In the rows, zero is written as 128.
Each row is followed by its class; each block has classes of its own.
[108 113 131 146 171 100 167 146 108 120  87 108 110 124  85 144 101 124
 106 133  86  47 117 117 183 128 127 147 115  94 131  83  83 112 117 122]
fuvo
[ 95 130 106 130 136  89 168 121 148 101  44  83 109 113 102 130 106 117
 118 103 120  61 146 130 165 125 136 157  90  71 139  73  84  96 141 118]
zazu
[121 163 114 117 181 143 138  96 140 148 167 114 162 153  86 179 139 138
 150 168  78 124 112 137 136 121  98 113 107  87  96 138 136 216 134  63]
vige
[ 82 147 134 145 124 106 150 154 141 110  71 100 126 156 103 122 109 104
 134 116 104  49 146 139 171 118 140 191 102  96 128  94  82  95 160 138]
Zes
[131  73 145 156 200  87 157 135 152 145 118 117 121 206 127 144  74 132
 123 143 100 126 106 103 163 126 105 121 110  99 115 117 130 126 114 144]
bur
[139 160  95 143 176  83 107  92 178 216 173 130 150 162 130 165  93 115
  96  81 116 133  73 110 112  88 120  93 125 176 121 147 138 160  94 146]
fuvo
[125 116 119 130 159  83 127 179 160 207 147 114 120 173  97 190 107 102
 151  95 118 152 124  70 103 103 186  96 104 149 105 136 112 124  85 144]
bur
[110 193 118 161  91 124 118 114 169 154 174 103 148 176 115 160 123 138
 151 142  99 151 109 144 122 125 126  88  99 121  93 175 151 196 143 109]
Zes
[152 164 101 163 177  65 132 127 148 222 167 114 103 157 120 150 113 116
 111  84 145 138  95 106 128 108 121  96 108 139 138 154 139 168 109 114]
fuvo
[ 99 100 126 136 161 116 157 152 143 115  98  93 124 127  71 161 105 124
  91 120  91  62 107 128 144 115 141 155 120 143 106 108  87 121 135 130]
damo
[150 128 106 168 191 123 135 143 162 236 194 129 118 188  92 166 115 125
 144  82 128 152 119  84 125 129 139 125 119 159 108 152 117 138 125 149]
damo
[149 133 115 132 171 109 106 127 167 226 148 105 116 154  97 209 110 121
 107  94  99 144 101  91 129 101 153 109 142 174 118 149 128 146  86 155]
koneb
[151  89 133 153 194 126 135 118 160 156 126 107 109 216 128 146 102 138
 106 140  70 127 114 131 178 132  96 106 121  95  89 120 150 147 131 159]
Sebe
[143 101 122 138 206  86 155 112 181 139 109 100 118 203 138 100  92 148
 113 132  87 131  86 130 172 132 100 105 117  96  99 123 130 120 154 149]
bur
[115 186 106 117 129 161 133 131 154 144 151  93 137 156 133 170 150 120
 143 175  86 121 119 132 126  99 130  76 100 115  93 185 143 160 151 117]
miveg
[145  89 157 153 174  93 171 140 156 125 111 111 121 194 120 120  90 150
 132 155  92 149 114 105 182 153 111 113 126  90 117 140 116  96 143 163]
Zes
[155 114 158 159 173  78 148 149 144 162 109  70 110 214 103 123  92 141
 139 128 116 154  95 115 178 128 118 127 101  96  99 108 146 128 129 162]
Zes
[169 113  73 120 174 100 132  88 178 217 160 116 131 152 113 209 106 112
  71 104 104 135  96  98 133 100 137  98 132 169 135 141 140 147 101 155]
bur
[127  77 170 144 176 103 131 141 158 138 120  99 102 216 114 134  69 144
 107 141  76 146  74 105 173 119 101 103 119 123  74 131 128 149 109 159]
vige
[134 132 133 140 189 112 123 127 159 228 144 125 115 139  93 188 119 115
 102  63  86 140  78 104 107 102 149 110 128 160 107 152 108 136  99 152]
koneb
[138  98 136 175 216  96 163 160 167 146 109 130 120 200 116 133  78 129
 144 129 109 151 125  91 174 141 102 138 101  84 107 115 115 106 155 161]
damo
[115 185 107 132 165 111 125 132 153 144 164  85 137 163  82 159 139 115
 151 175 123 117 149 133 152 132 169 109 100  74 130 147 122 161 117 108]
vige
[141 151 110 139 165  93  83 101 177 233 172 110 136 158 105 160  97 133
 126  70 104 149  87 124  96 119 140 101 135 187  93 125 125 157  90 143]
bur
[154 115 157 152 173  91 131 137 163 128 106 115 130 214 153 109  74 147
 105 129  87 142  68 141 160 118 117  95 123 104 108 134 152 138 122 169]
fuvo
[132 110 173 164 203 117 147 122 147 135 119 126 142 226 157 127  61 142
 144 130  73 136 108 120 156 142 105 103 106  95  97 101 138 118 110 160]
Zes
[142 143 140 124 150 145 143 121 131 144 164  92 143 166  82 218 131 132
 148 185  96 131 125 126 110 124 139 122 105 120 133 158 138 189  95 103]
koneb
[131 159 106 130 116 120 125 150 179 132 154 100 134 159 125 166 130 119
 151 162 109 136 136 149 100 114 142  84 111 110 128 169 147 163 129 103]
miveg
[146 151 108 138 182  98 117 111 182 227 157 124 140 174 106 183 102 119
 117  90  84 123  99 129 110  98 163 112 118 135 121 134 125 139  99 155]
bur
[107 157 104 119 133 156 142 113 167 122 168 106 153 193 120 165 126 119
 163 150  83 130 135 144 104 120 144  95 101 104  89 170 152 177 140 121]
miveg
[102 139 132 111 178 104 141 155  95 104  87  93 115 106  57 140 117 122
 111 130 101  84 117 124 163 109 138 172 113 116 108  73 104 140 128 104]
vige
[ 71 136 125 127 145 126 159 166 119  91  59  86 135 109  64 141 115 124
 109 113 103  73 114 117 149  86 137 174 110 132 118  86 108 116 138 119]
zazu
[120 139  89 146 148  81 129 131 185 180 139 119 128 168 127 147 104  99
  99  52 130 139  78 110 127 104 170  77 104 121 131 144 128 148 104 129]
zazu
[142 141 106 129 192  92 131 143 161 201 175 121 118 167 102 182 113 115
 123  92 102 133  79 110 107 104 154 111  97 159 104 147 102 126 107 135]
miveg
[116 141 114 124 161 116 154 124 159 130 146 103 145 142  87 190 130 127
 147 168  89  95 144 133 122 125 161 108 123  86 148 152 117 156 108  92]
koneb
[151 120 118 144 158 104 124 140 160 206 176 127 104 166  87 195 116 128
  99 109  80 144  91 109 115 110 134 105 111 173  96 156 109 144 108 151]
Sebe
[143 118 153 162 183  77 141 171 152 141 105 124 112 192 129 124  78 143
 142 147  87 145 104 106 168 122 111 103 114  90 105 127 127 118 129 156]
fuvo
[141 153 139 149 146 143 133 179 129 144 176 103 154 169  68 220 130 118
 172 201  77 132 160 136  85 133 186  97 102 111 113 158 133 153 103 137]
bur
[129 152 115 150 166  89 107 150 176 220 156 107 127 146  84 199  94 100
 107  75 103 131 100 113  88  85 180  92 118 161 105 144 131 161  84 147]
damo
[131 174 109 157 181 139 114 144 152 220 180 120 122 167  97 197 126 137
 128  97  82 133 112 106 119 117 158  96 118 166  94 151 123 158  99 136]
fuvo
[154 156  99 130 190  80 135 146 156 220 145 102 118 151  83 180 113 106
 112  90 123 145  94  89 126  92 138 115 114 150 140 148 121 157 103 117]
zazu
[140  90 138 147 237 112 183 104 148 162 132 104 113 212 119 109  76 162
 156 144 100 135 123  81 187 141  87 120 115  84  98 113 130 122 135 146]
damo
[149 138  97 142 170  64 132 104 185 229 153  98 126 144 100 150 110 129
 100  74 121 139  81 122 116 107 145  84 133 141 132 143 136 148 104 131]
bur
[120 113 117 125 183  99 160 132 129  95  68 109 141 132 100 143 100 130
  94 131  98  44 113 137 173 109 128 182 115 111 144  58  95  91 128 138]
fuvo
[123 172 114 116 126 140 132 154 159 141 141  67 129 156  89 173 162 125
 166 168 137 154 157 133 120 119 188 115  97  89 123 163 144 134 123 134]
miveg
[ 96 124 135 153 144  84 170 174 127 113  78 112 111 135  78 157 107 135
 124 135 113  83 144 105 174 127 136 179  90 103 135  97  75  87 138 127]
Sebe
[160 124 121 158 149  78 130 151 161 216 143 131 121  98  89 173 115 135
  91  90 106 169  79 105 105 121 137  83 144 173 123 161 113 116 118 153]
bur
[169 166 100 140 181  74 117 122 149 198 140 131 137 159 133 170 116 111
  98  75 119 124  77 138 123 100 145 110 108 131 125 131 139 164 118 126]
fuvo
[151 131 135 149 146  88 104 170 147 225 152 123 114 156  90 172 112 100
 126  96 115 157  82  91 135  97 151  98 112 133 107 132 115 137  97 158]
vige
[131 117 122 160 133  99 159 104 177 209 161 116 121 184 113 170 100 128
  98  84 103 132  88 102 145 116 149  93 115 132 130 163 124 135 104 156]
Zes
[139 137 117 156 173 100 130 147 163 195 157 125 115 159  93 189 105 109
 101  87  93 163  86 105 108 107 160  80 107 137 107 170 127 153 102 150]
zazu
[167 150 110 147 128  73  96 142 170 217 153 136 122 144 114 171  96 100
  91  65 119 156  78 118 113  99 155  92 123 162 126 138 127 148 101 157]
vige
[100 133 138 118 152 152 147 126  92 120  75 119 115 101 120 141 115 136
 126 127  98  79 128  91 174 126 101 159 126 135 125  86  93 113 128 109]
koneb
[135 183  97 139 114 118 107 138 132 154 164 116 159 111  75 233 141 108
 160 191  99 112 148 127 122 128 145 108 100 103 123 136 110 181 109 101]
fuvo
[147 138 118 137 190 115 132 130 158 213 170 123 135 164  95 206 114 131
 107 114  77 151  83 101 112 111 149  94 117 169  96 167 119 146 109 149]
bur
[113 105 117 131 157  81 162 156 143  84  62  97 131 148 105 158 100 110
 104 110 101  53 122 142 157 115 163 155 116  95 139  89 109 113 136 124]
koneb
[140  90 143 169 165  73 143 143 160 145 120 112 103 221 143 128  81 134
 134 135 105 136  97 111 193 131 107 110  98  77 104 113 131 127 131 144]
Zes
[143 114 109 127 220 102 144 147 173 220 171 104 114 178  78 199 107 128
 121 101  92 134 112  82 113 100 174 106 119 166  92 153 109 127 101 153]
damo
[ 98 101 152 153 139  81 144 191  92  99  80 104  91 107  85 148 113 130
  92 126 111  85  99 123 177 105 157 145 108 107 117  84 112 114 116 113]
Zes
[105 147 115 151 168 103 152 176 123 101  80 108 123 116 101 154  99 118
 110 106  79  66 123 146 138 120 143 135 110 122 104  90 108 104 149 125]
miveg
[122 100 160 148 208 109 142 139 154 135  93 121 137 193 139 131  73 136
 126 135  74 140 100 110 149 121 113 107 112 106  88 108 131 103 122 173]
bur
[135 138  94 144 157  87 137 148 182 205 166 132 120 160  98 175 111 116
 123  85 103 132  96 102  99  84 144 104 107 151 129 139 121 148 104 125]
fuvo
[148 128 152 145 206  96 127 148 145 136 109 105 111 207 143 116  76 135
 128 142  82 134  81 114 176 126 106 105 117 111 106 119 132 132 124 150]
koneb
[108 152 114 141 139 150 137 136 161 117 144 105 137 152 127 155 133 123
 147 150  90 117 149 145  91 109 133  82 124 115 118 156 164 167 134 105]
koneb
[147 110 179 154 180 101 145 146 139 156 120 102  95 224 109  98  76 155
 143 156  79 148  89 107 180 132  80 131 100 106  96 115 115 118 124 171]
Sebe
[ 95 149 130 123 103  95 159 178 137  87  60  87 112 125 102 111 102 110
 116  95 118  96 121 143 119  90 165 148 104 120 125 112 130 102 148 147]
miveg
[129 166 114 114 159 142 129 121 155 155 145  86 119 159  99 166 132 153
 141 158  82 122 113 141 121  90 112 112 110 114 119 140 149 206 113  64]
zazu
[146 144 106 143 172  94 126 146 151 224 175 106 126 177 100 181 113 113
 122  81 113 142  90 102 103 108 159  91 113 173 103 152 136 165 102 128]
bur
[148 146 133 148 202 108 141 146 150 214 136 131 126 164  86 187 100 124
 120  79  84 151  93 101 116 110 145 124 113 140 115 149 108 135 108 149]
zazu
[133  99 119 116 200  96 165 166 132 111  68  91  92 103  68 160 114 122
 109 122 110  87 163 128 131 113 157 175 114 107 130  72 104 101 132 124]
damo

Next block, with new classes.
[ 96 145 184 144 154 101 140 155 124 140 108 126  71 107  80 146 152  83
 120 128 137 120 128 144 152 152 105 119 121 132 121 154  79  90 118 144]
bonor
[105 146 135 153 135  99 169 167 129 111  61 131  93 107 124 159 120 115
 168 146 152 157 121 169 120  82  73 136 126  95 101  98 123 117 132 118]
bonor
[ 99 150 104 145 149 128 141 118 132 149 126 122 114 129 167  79 163 134
 163 164 113  97 129 158 140 158 173 112 140 109 101 121 158 142 117 125]
bonor
[ 88 136 146 138 168  95 144 124 131 145 104 152  67 113 154  98 136 119
 148 153 112 108 131 171 136 153 143 124 174 131 100 152 116 117 113 130]
fug
[156 152 175 123 124 147 154 136 161  98  97 137 125 123  84 153 104 110
 160 116 123 175 145 125  78 113 132 129 113  32  68 130 115 154 123  88]
galok
[112 137 132 128 136 175  72 119 146 162  96  85 165 119  72 164 109  92
 123 105 121 168 116 122 135 109 104 127  99  85 123 155 101 184 133 138]
bonor
[177 114 162 104 128 112  96 147 122 147  99 163 131  68 113 148 106 122
 163  87  96 100 102 148 134 146  67 119 200 163 113 120 139 210 150 151]
galok
[145 151 145 130 102 148 145 118 130 160  88  99 105 129  51 179  66 108
 130 116 167 154 128 119 115 131  55 130 111  74 122 169 140 169 146 123]
gipen
[154 138 106 141 127 110 142 160 131 121 114 107 155 131 112 125 163  71
 153 111 119 137 121 146 123 136 132 144 115 159 134 142 100 106 132 120]
Vude
[104 152 134 157 125 107 136 161 122 120 113 102  98  64 154 145 114  84
 131 125 125 140 126 136  79 126  82 151 122 126 161 135  42 126 105 105]
bonor
[134 133 153 122 112 103 187 157 124  98 119 156 118 119 116 165 105  79
 160 110 113 114 144 150  83 176 132 140 151 153 123  89 102 136 125 109]
galok
[160 131 109 129 105 105 128 118  87 112 130  91 104 123  97 152 149 105
 128 158 143 137 116  97 105 131 145 122 144 126 155 154 114 117 199 104]
Vude
[ 99 116 218 109  50 120 136 111 115 111 121 150  81 119 110 103  96  76
 133 146 158 143 141  80 129 169 135 126  99  40 143 167  92 115 106  92]
bop
[ 81  65 141 145 129  98 100 101 138 127 104 118 111  97 170 164 127 159
  95 164  96 134 127 116 130 115 120 125 157 143  89 162 163 126  93  92]
fug
[124 109 146 120 139 110  87 120 150 112  92 130  78 113 152 110 125 144
 162 165 115 111 133 136 134 117 172 116 100 114 112 150 122 117 112 128]
fug
[112 118 152 150 128 126 131 115 127 112 152 103 121 103 156 100 121 105
 116 158 159 165 177 134 120  82  99  97 111 154 152 174 114 111 113 129]
gipen
[119 135 169 143 101  95 184 155  55  91  95 124 113  82 142  99 117 149
 159 192 126 193 118 151  85 132 120 140  88  64 127 136  95 133 127  58]
galok
[ 98 149 147 180 120  85 173 134  68 119 153  93 102 107 100 161 153 132
 109 162 158 170 141 130  92 118 102 109 147 136 175 169 102  71 150  99]
gipen
[129 120 150 176  81  72 148 141  86 126 119 135  79 112 112 119 149  97
 161 117 176  62 144  53 114 138 145  82 151 142 105 172 112 141 129 140]
gipen
[165 137 164 129 133 118  82  91 125 132 140 148 133 127  86  74 110 150
 124 119 133 186 129  89 154  94 144  99 101  19  97 153 129 175 162 123]
fug
[124  93 134 110 140 117 134 123 126 138 152 126  95 129 132 140 151 193
 128 176 107 116 136 159 121 172 145 123 129 106 113 117 146 122 133 106]
bop
[165 125 198 171 161 108 162 110 114  85 124 161 107  90 136 104 132 104
 124 157 136  89 131 113 114 175 164  86 154 112 165 132 149 109 143 117]
Vude
[ 81 147 169 177 131 151 129 148 119 130 174  96  94  74  93 154 164 111
 100 124 122 118 122 174 114 148  68  98 120 128 139 101  95 142 113 100]
gipen
[ 75  64 225 123 152  95 150 147  96 123  88 150  79  78 151  69 126 134
 131 165 165 137 142  99 149 155  98 138  98 162 104 163  76  85 115 144]
fug
[132 123 154 135 123 153 116 124 122 132 102 155 150  91 135 124  56 117
 136 116 116 151 144 146 113 106  66 116 125 124  97 131 123 194  84 152]
bonor
[123 149 108 169 146  76 149 161 111 108  95 113 119 129 126 116 171  56
 178  96 116 128 156 143  98 168 127 136 174 124 143  96 152  63 116  79]
kalo
[109 110 166 147  99 103 166 150 104 125 125 160  81  86 129 141 122  49
 134 129 144  99 120 153 143 160 120 137 144 112 140 139  64 161 147  96]
bop
[131 157 122 120 115 130  90 106 146 146 111 110 140 129  91 168 114 165
 137 112 114 138 145 106 134  87 121 115 126 151 121 151 140 127  92 167]
Rolo
[101 138 116 180 142  96 169 167 109  99  88 116 154 108 167 197 143  77
 127 124 130 128 110 149 164  80 155 148 143 123 137  92  68 141  95  94]
bonor
[ 78 109  82 192  89 107 120  96  97 123 128  61 141 170  58 113 141  98
 128 144 148  90 150 137 173  87 127 123 180 116 142 156 180  97 117 163]
galok
[153 157  99 189  66 108 140 134 105 115 137  97 133 117 157 105 170 104
 160 172 172 127 132 125 145  89  53 137 137  64 132 158 172 102 132 104]
galok
[108 111 164 129 122 118 104 106  97  93 134 136  96 151 103  88 109 166
 132 134 134 111 139  94 105 124 211  82 106 105 161 116 111 108 118 146]
gipen
[ 86  96 134  96 157 140 127 114 150 166 151 106 104 146 115  95 170 175
 116 165 114 119 123 134 127 159 145 120 157  97  87 152 125 141 153 134]
Rolo
[142 135 128 157  80 142 127 102 124 154 141  85 133  79 106  74 118 147
 120 160 182 160 114 129 174  62  37 135 113  67 129 171 140 176 161 138]
Vude
[ 89  99 151 136 124 126 141 138  75 114 137 121 146 116 137 147 157 122
 110 157 125 109 125 129 172 171 163 121  59 154 146  53 109 164 124 104]
galok
[128 133 129 174 100  76 171 156  97 102 112 121 132 125 119 175 133  98
 143 128 152 130 139 113 123 134 105 137 139 113 130 110 121 115 117  93]
fug
[127  88 149  96 146 136 122 133 125 129 127 141 102 124 130 162 125 145
 147 167 119 130 133 171 127 122 116 113 185 104  81 118 116 155 146 130]
kalo
[ 37 125 164 171 113 126 152 132  99 141 149 109  91  98  69  86 176 110
 101 127 134 125 112 140 167 160 154 123  68 130  95 126 107 141 138  90]
fug
[160 150  76 150 119 134 152 125  98 117 118 111 146 142  91 125  66 120
 129 121 130 172 143 133  29 132  76 134 117 111 153 156 157 136 146 114]
bop
[111 146 116 167 128  92 159 147 107 137 111 131  94 130  85 164 123  44
  95 114 138 129 114 165 159 151  90 131  84 127 142 109 128 136 148  96]
kalo
[149  97 115 135 176 113 110 120 132 124  94 131 133 100 181 156 109 172
 138 160  99 123 141 163 137 123 132 149 115 136 160 102 125 119 114 125]
Rolo
[142 161 148 120 113 125 112 118 139 141 110 142  99 128 115 103 120 129
 140 139 143 140 131 125 136 114  54 113 112 104 104 147 176 126 122 154]
galok
[100 141 120 148 105  98 186 147 120 139 107 151  93 114 112 117 139 103
 135 119 111 132 100 183 136 130 147 155 121 136  95 134  97 138 125  93]
Vude
[140 125 166 168  97  78 149 119  90  77 110 159  92  98 133 142  82 131
 113 127 145 134 158  88 134  83 131 120 113 128 102 141 115 115  76 112]
fug
[121 181 120 129 122  74 171 147 120 117 138 104 100 118 128 174 140  63
 103 103 132 119 141 126 149 136 118 136 135 166 163  85  92 144 113 101]
galok
[186 150 158  91 123 142 137 124 123 120 108 138 134 153  64 147  83 136
 128 144 135 166 100 115 109 133 122 105  98  70 109 180 145 160 157 134]
bop
[111  90 144 115  93 132 119 104 114 127 123  94  82 101  97 112 115 136
 111 161 152 158 161 132 118  98 119 116 106 142 150 164 132 141 156 105]
Vude
[142 129 120 113 118  90 142 128 109 133 115 120 106 105 167 145 153 155
 176 183  99 129 120 142 117 169 124 153 154 126 104 127 142 103 142 102]
galok
[119 114 152 157 153 128 121 151 110 120 131 142 157  82 134 188 135 114
 111 102  95 101 123 123 123 149 156 132  83 182 129  86  49 171  98 130]
galok
[102 132 186 143 126 115 169 154 114 111 137 157 107 112 115 173 123  70
 143 122 135 130 173 121  94 167 127 123 134 135 108 113  45 103 100 132]
bonor
[ 97  91 174 164 146 139 131 157 120 134 124 161 126  96 117 158 135  81
 109  91 101 114 110 167 128 170 147 135  83 158 129 129  60 139 111  98]
gipen
[115  94 144  88 127 122 148 136 116 127  88  81  96 134  95 114  96 142
 105 137 143 109 145 100  81 176  99 123 121 172 159 154 174 144 121 121]
galok
[ 97 114 150 179 143  81 154 176 118 117 113 150 130 117 116 167 170  53
 124 112 122 113 120 172 142 123 122 119 142 145 133 123  81 137 126 114]
galok
[100 126 141 130 115 114 180 147 103 130 145 129 121 100 119 190 155 105
  95 124 136 152 126 107 108 142 119 139 109 199 107 106  64 136 151 103]
Vude
[131 144 168 203 113 107 120 128 103 140 135 165  96  68 115 158 130  88
 100 110 112  97  97 161 190 150 150 121  33 133 156 143  85 144 109  96]
gipen
[103 133 139  94 124 126 127 110 149 149  98 103 114 107 128  54  79  86
 146 138 123 152 138 130 131 146  78 132 111 113 115 146 116 175 120 146]
Rolo
[ 71  47 132 185  92  94 137 103  61 119 113 120 105 119 113 158  91 129
  85 157 155  88 128 102 162 106 170 144 135 112 149 161  88 124 116 123]
kalo
[ 89 143 128 146 137 132 146 104 154 164 170 132 123 107 139  93 163 187
 147 156  96 123 106 173 149 139 183 114  96 150  66 144 131 135 124 138]
gipen
[178 144 125 101 160 170  72 122 144 147  97 116 104 136  99 174 106 141
 105 104 147 147 156 131  83  84  57 105 177  98 177 144 143 168 137 134]
Vude
[160  71 129 142 100 106  98 139  76 108  79 123 109 129 149 225 128 118
 110 179 159  97 139  85 140 126  88 130  73 159 160 147 146 101 128 119]
galok
[126 114 114 121 114 178  88 116 120 151 130 107 102 122 100 120 110 199
 148 144 144 127 167 110  42 131  37 118 139  99 120 128 157 136 139 153]
Rolo
[154 105 130 103 142  97 103 129 143 149 102 133 106 109 178 113 125 162
 165 172 107 125 130 142 143 156 138 131 101 109 100 146 127 159 117 116]
fug
[110  28 116 139 101 117 135 132  94 121  98 116 163 154 135 111 127 129
 134 161 144 110 134  86 128 145 168 129  93 121 100 166 141 147 126 116]
bop
[ 71 125 136 163 107 105 132 145 112 111 106 110  72  87  99 201 146  84
 133 133 133  97 114 136 110 122 109 138 154 162 160 115  75  92 155 119]
Rolo
[ 97 140 163 186 121 116 156 141 106 119 183 107 125  84  87  99 185  90
 107 113 134 138 128 149 150 149 143 122 122  95 148 121 104 116 146  70]
kalo
[111 144 173 124 106 161 139 152 159 148 128 144  79 155  67 119 139  92
 122  86 193 112 155 130 134 109  78 103 163  43 122 139 134 164 129 128]
bonor
[ 84 118 109 152 144 110 113 155 106 146 114 124  36  87 145 124 187 115
 117 129 121  97  96 172 140 109  92 153 164  90 103 102  82 154 160  84]
galok
[150 101 156 131 125 108  99 133 144 139  94 145  88 101 102 131  98 129
 122 101 115 125 123 115 101 133  97 135 141  45 132 152 102 165 134 100]
Rolo
[169 174 106 171 128 138 150 114 130 104 181 106 152  86 137  55 109 162
 141 156 133 151 111 158  86  94  32 138 157  84 129 126 162 122 157 151]
galok
